X = ((-0.971, 0.923, 0.499, 0.244, 0.984, 0.394, -0.371, 0.269, 1.281, -1.042, 0.520, -0.168, 2.114, 0.303), (0.808, -1.138, 0.451, 0.366, 0.111, -1.079, 0.422, -0.639, -0.450, 1.324, 0.194, 1.321, 0.637, -0.029), (0.973, 0.790, 0.831, -1.307, -0.752, 0.797, -0.262, 1.283, -0.452, -0.434, -0.018, 0.201, -0.584, 1.158), (-0.269, -0.401, 1.281, -0.529, 0.547, -0.997, -0.587, -0.078, 0.483, -0.578, 0.659, 1.332, 2.729, 0.702), (0.871, 0.372, -1.609, 1.198, -1.112, 1.314, 2.245, -0.788, 0.220, 1.666, -1.704, 0.069, -1.596, -1.418))
Read off the entry just right of the smallest entry.
0.069
The entry just left of 0.244 -> 0.499
The entry just left of the smallest entry -> 1.666
Read off the entry just left of -0.018.
-0.434
The minimum is -1.704
The entry just left of 0.797 -> -0.752
Read off the entry just left of -1.418.
-1.596
The entry just right of 0.366: 0.111
The entry just right of the largest entry is 0.702
Read off the entry just right of 0.871.
0.372
Read off the entry just left of -0.078.
-0.587
Read off the entry just right of 0.451.
0.366
Read off the entry just left of the largest entry.
1.332
The entry just left of -1.138: 0.808
The entry just right of -0.434 -> -0.018
The entry just right of -1.596: -1.418
Read off the entry just right of 0.194.
1.321

m = [[0.02, -0.01, -0.03, -0.10, 0.08, -0.01, 0.15, -0.04, -0.06, -0.11], [0.06, 0.00, -0.07, 0.11, -0.13, -0.03, -0.12, 0.00, -0.01, -0.01], [-0.17, 0.01, -0.13, 0.07, -0.09, -0.02, 0.00, 0.00, -0.03, 0.01], [0.03, -0.16, 0.05, 0.03, 0.03, -0.02, -0.12, 0.07, 0.05, -0.05], [0.05, -0.01, 0.08, -0.14, 0.05, -0.02, -0.03, -0.03, 0.12, -0.06], [0.05, 0.01, -0.07, 0.12, -0.12, -0.03, -0.11, -0.01, 0.00, -0.01], [-0.18, 0.01, -0.14, 0.06, -0.09, -0.01, -0.01, -0.01, -0.02, 0.01]]
Report the entry just right of 0.02.
Answer: -0.01
The largest entry -> 0.15
Report the entry just left of -0.16.
Answer: 0.03
Report the entry just right of the smallest entry.
Answer: 0.01
Report the entry just right of the largest entry.
Answer: -0.04

data = ((-136.0, -134.1, -68.3, -88.4, -48.4, -69.2, 72.3, -107.0, -75.7, -42.3, 62.7), (-80.1, -125.4, -102.9, -82.5, -57.3, -52.7, 1.5, -35.3, -95.3, -85.5, 77.3), (95.2, -49.9, -121.6, -39.6, -103.3, 13.2, -94.6, 3.2, -13.6, -118.1, -156.2), (-40.4, 32.4, -126.0, 83.3, -71.7, -90.5, -58.7, -79.4, -49.4, 92.7, -26.9), (-89.5, -40.7, 50.3, -89.6, -90.8, -55.6, -93.8, -13.6, -72.0, 9.2, -0.7), (-10.5, -33.6, 33.9, -7.5, -275.5, 7.7, -81.1, 58.8, -54.7, 158.3, -46.0), (-3.4, 12.0, -97.0, 73.6, -8.8, -66.5, 24.0, -119.6, -11.6, -31.7, -166.1), (-15.3, -102.0, 84.1, 16.9, -39.9, -54.7, -57.8, -68.5, -99.9, 81.1, -70.1), (-80.7, 8.9, -88.6, 72.0, -104.8, -96.7, 23.1, -87.9, -69.6, 92.1, -1.3), (-125.8, -3.4, 8.2, -42.1, 94.2, -97.5, -23.9, -165.9, -8.2, -26.6, -99.1), (-41.7, -69.5, -206.9, -91.4, 35.5, -74.7, 16.2, -135.7, -13.0, -183.6, -47.8), (-66.2, 82.6, -96.9, 60.0, 190.7, -124.8, -73.1, -151.0, -19.0, -123.9, -122.3), (-69.4, -27.8, -176.8, 28.3, -154.2, -56.3, -5.7, -7.6, -87.0, 35.3, 91.3), (-19.8, -97.4, -31.9, -49.3, -183.9, -9.5, -66.0, 37.5, -86.0, 44.8, 26.8), (-36.0, -5.7, -29.2, 85.7, -55.0, -73.9, -14.7, -67.5, -73.4, 47.8, -66.0))
Find the entry just right of the smallest entry.
7.7
Find the entry just right of 1.5.
-35.3
The entry just right of the largest entry -> -124.8
Find the entry just right of 72.3.
-107.0
Find the entry just left of -39.9.
16.9
Find the entry just left of -93.8.
-55.6
Find the entry just right of 7.7.
-81.1
Find the entry just left of -31.7.
-11.6
The entry just left of -11.6: -119.6
The largest entry is 190.7
Find the entry just right of -8.2.
-26.6
The minimum -> -275.5
Find the entry just left of 1.5.
-52.7
Find the median entry.
-49.4
The entry just left of the largest entry -> 60.0
The entry just right of -183.6 is -47.8
The entry just left of the centre entry -> -39.9
Find the entry just left of the smallest entry.
-7.5
Find the entry just left of -55.0.
85.7
The entry just left of 8.9 is -80.7
The entry just right of 32.4: -126.0
The entry just right of -85.5 -> 77.3
Find the entry just left of -52.7.
-57.3
The entry just left of -31.9: -97.4
Find the entry just left of -73.9.
-55.0
Find the entry just right of -39.6.
-103.3

grid = (19, 195, 16, 169, 90, 73, 175, 148, 81, 244, 199, 88, 45, 120, 197, 118)
The smallest entry: 16
What is the third entry from the right?
A: 120
The third largest entry: 197
What is the first entry from the left?
A: 19
What is the entry just left of the smallest entry?
A: 195
The 5th entry from the end -> 88
The largest entry -> 244

Read these off the table that follows. Counting starts at 0.
1) Report the top-right entry.
2) Report the top-left entry.
3) Report the entry in row 1 and column 1.
4) Report the entry at row 0, column 2.
5) Report the bottom-left entry.
6) Report the bottom-right entry.
7) Report the entry at row 2, column 0.
8) Report the entry in row 0 and column 1.
3  4  7  3  6  4  6  5  5  5  5  5  3  7
5  3  4  7  6  3  4  2  5  3  4  6  7  6
6  4  3  7  5  3  4  2  4  2  4  5  7  4
4  5  6  2  6  4  5  5  4  4  6  4  3  6
4  5  5  2  5  4  5  5  4  4  6  4  4  5
5  3  4  7  5  3  4  2  5  3  4  6  7  6
4  5  5  2  5  4  5  5  4  4  5  4  3  5
3  4  7  4  6  4  6  6  5  5  5  5  3  7
1) 7
2) 3
3) 3
4) 7
5) 3
6) 7
7) 6
8) 4

[ 299  528  982  733  264 -652  421  372  283  327 -159  381  539  357]
The entry just right of 264: -652
What is the entry just left of 357?
A: 539

x = [-0.49, -1.64, -0.94, 0.98]
The entry just right of -0.94 is 0.98
The first entry: -0.49
Report the 3rd entry from the right.
-1.64
The entry just right of -1.64: -0.94

B =
7457,3566,4555,2435
6750,1150,1647,9447
Counting starts at 0.
The entry directly above 6750 is 7457
What is the entry at row 0, column 2?
Answer: 4555
The entry just left of the largest entry is 1647
What is the entry in row 1 and column 0?
Answer: 6750

[[11, 10, 8, 5, -15], [-7, 1, -2, 1, -2], [-5, 2, 8, 2, 0], [23, 17, 12, 4, -26], [11, 2, -8, 7, -2], [-7, 1, 3, 4, 0], [8, 8, 2, 5, -11], [3, 9, 0, 7, -4], [26, 23, 11, 7, -24], [-12, -2, -2, 3, 12], [-37, -12, -12, 4, 29], [-5, 2, 7, 5, 0], [-12, 1, 10, 3, 5]]
The entry just right of the centre entry: 5
Which number is the entry just left of the centre entry?
A: 8
